Below is a small trained network, with its code and all its weights. Each question gives an input and a class and asks what happens when units are switched off, that is, made to give their printed mean instead of their output.

import numpy as np


def w(rows, s, z=0):
    codes = np.array(rows[::2]) - 128.0
    scale = np.full(codes.shape[1], s)
    scale[-1] = z or s
    return codes * scale


def norm(h):
    return h / np.sqrt((h * h).mean(-1, keepdims=True) + 1e-5)


def f(y):
    return np.maximum(y, 0)


def log_softmax(a):
    a = a - a.max(-1, keepdims=True)
    return a - np.log(np.exp(a).sum(-1, keepdims=True))


def net(x, mask):
    res = np.array(x, float).reshape(1, 2) / 4 @ E
    u = 0
    for l in range(3):
        y = f(norm(res) @ A[l][:, :-1].T + A[l][:, -1])
        res = res + np.where(mask[u : u + 3], y, B[l][:, -1]) @ B[l][:, :-1]
        u += 3
    return log_softmax(norm(res)[-1] @ U[:, :-1].T + U[:, -1])


A, B = {}, {}
E = w([
[132,146,165,70,254],'x0',
[83,171,148,105,105],'x1',
],0.011)
A[0] = w([
[10,220,97,71,98,1],'L0N0',
[89,95,131,103,167,90],'L0N1',
[124,156,80,123,82,128],'L0N2',
],0.012,0.0073)
B[0] = w([
[170,6,47,152,140,252],'L0N0',
[108,133,87,84,98,193],'L0N1',
[150,155,128,103,162,253],'L0N2',
],0.018,0.0043)
A[1] = w([
[118,184,150,142,129,73],'L1N0',
[85,147,161,137,2,2],'L1N1',
[224,146,122,101,92,205],'L1N2',
],0.0087,0.0033)
B[1] = w([
[148,92,82,255,242,129],'L1N0',
[65,250,185,8,79,163],'L1N1',
[83,100,100,74,109,255],'L1N2',
],0.0077,0.0053)
A[2] = w([
[143,147,91,31,151,81],'L2N0',
[85,95,171,132,255,109],'L2N1',
[190,174,114,155,35,254],'L2N2',
],0.0092,0.0024)
B[2] = w([
[147,165,105,209,175,255],'L2N0',
[102,102,168,88,9,224],'L2N1',
[105,135,186,77,177,207],'L2N2',
],0.012,0.0064)
U = w([
[130,9,82,67,110,225],'0',
[70,202,168,6,149,180],'1',
[136,138,9,209,224,193],'2',
[92,105,192,218,112,18],'3',
[70,129,178,199,136,3],'4',
],0.014,0.0053)

Each question gives the input, the list of numbers given to net, and the class t.
The units are the neurons (one row each of A and B). Each row of codes is followed by its name. A weight is (code - 128) times the scale printed after its matrix; where a second scale follows, it is the last column's (A, B and U).
mask holds one flag per neuron, layer by layer. A switched-off neuron (its flag False) gives its mean, the last column of its row in B, instead of its output. The means were averaged over made-up inputs and are rounded, as every weight is.
A unit's drop is (log p(t) with every unit on - log p(t) with that unit switched off) / (log p(t) with every unit on - log p(t) with every unit switched off).
The circuit of an input: a set's keep is (log p(t) with only the set's units on - log p(t) with every unit switched off) / (log p(t) with every unit on - log p(t) with every unit switched off). Starting from all 9 units, units are removed one at a time, each time the one whose removal leaves the highest keep (on an exact tie, the one counted first), for as long as the keep stays at least 0.8.
units of the circuit, in order: the units of the circuit, biggest drop first
unit that matters most: the unit with the biggest drop
k most important neurons: the k neurons with the biggest drops, biggest first
drop when u is switched off: that unit's drop, to one decimal
input [-4,1], class 1: units of the circuit, in order : (L0N0)
input [-3,-3], class 2: 4 most important neurons : (L2N1; L0N2; L1N2; L0N0)
input [1,1], class 2: 2 most important neurons : (L2N1; L0N1)
input [1,2], class 2: 2 most important neurons : (L2N1; L2N2)
input [-5,4], class 1: 3 most important neurons : (L2N2; L1N1; L2N1)
input [-3,-2], class 2: 4 most important neurons : (L0N2; L2N1; L1N2; L0N0)
input [-8,7], class 1: 2 most important neurons : (L1N1; L2N2)
input [1,5], class 0: 2 most important neurons : (L0N0; L2N0)
input [-3,0], class 2: 2 most important neurons : (L0N2; L1N2)
input [-7,-4], class 1: 2 most important neurons : (L0N0; L2N2)
input [-1,2], class 2: 3 most important neurons : (L2N1; L0N2; L2N2)
input [1,8], class 0: drop when L1N0 is switched off : 0.0
input [5,-4], class 1: drop when L2N0 is switched off : 0.2
input [7,-6], class 1: drop when L0N0 is switched off : 2.8
input [2,2], class 2: unit that matters most : L0N1
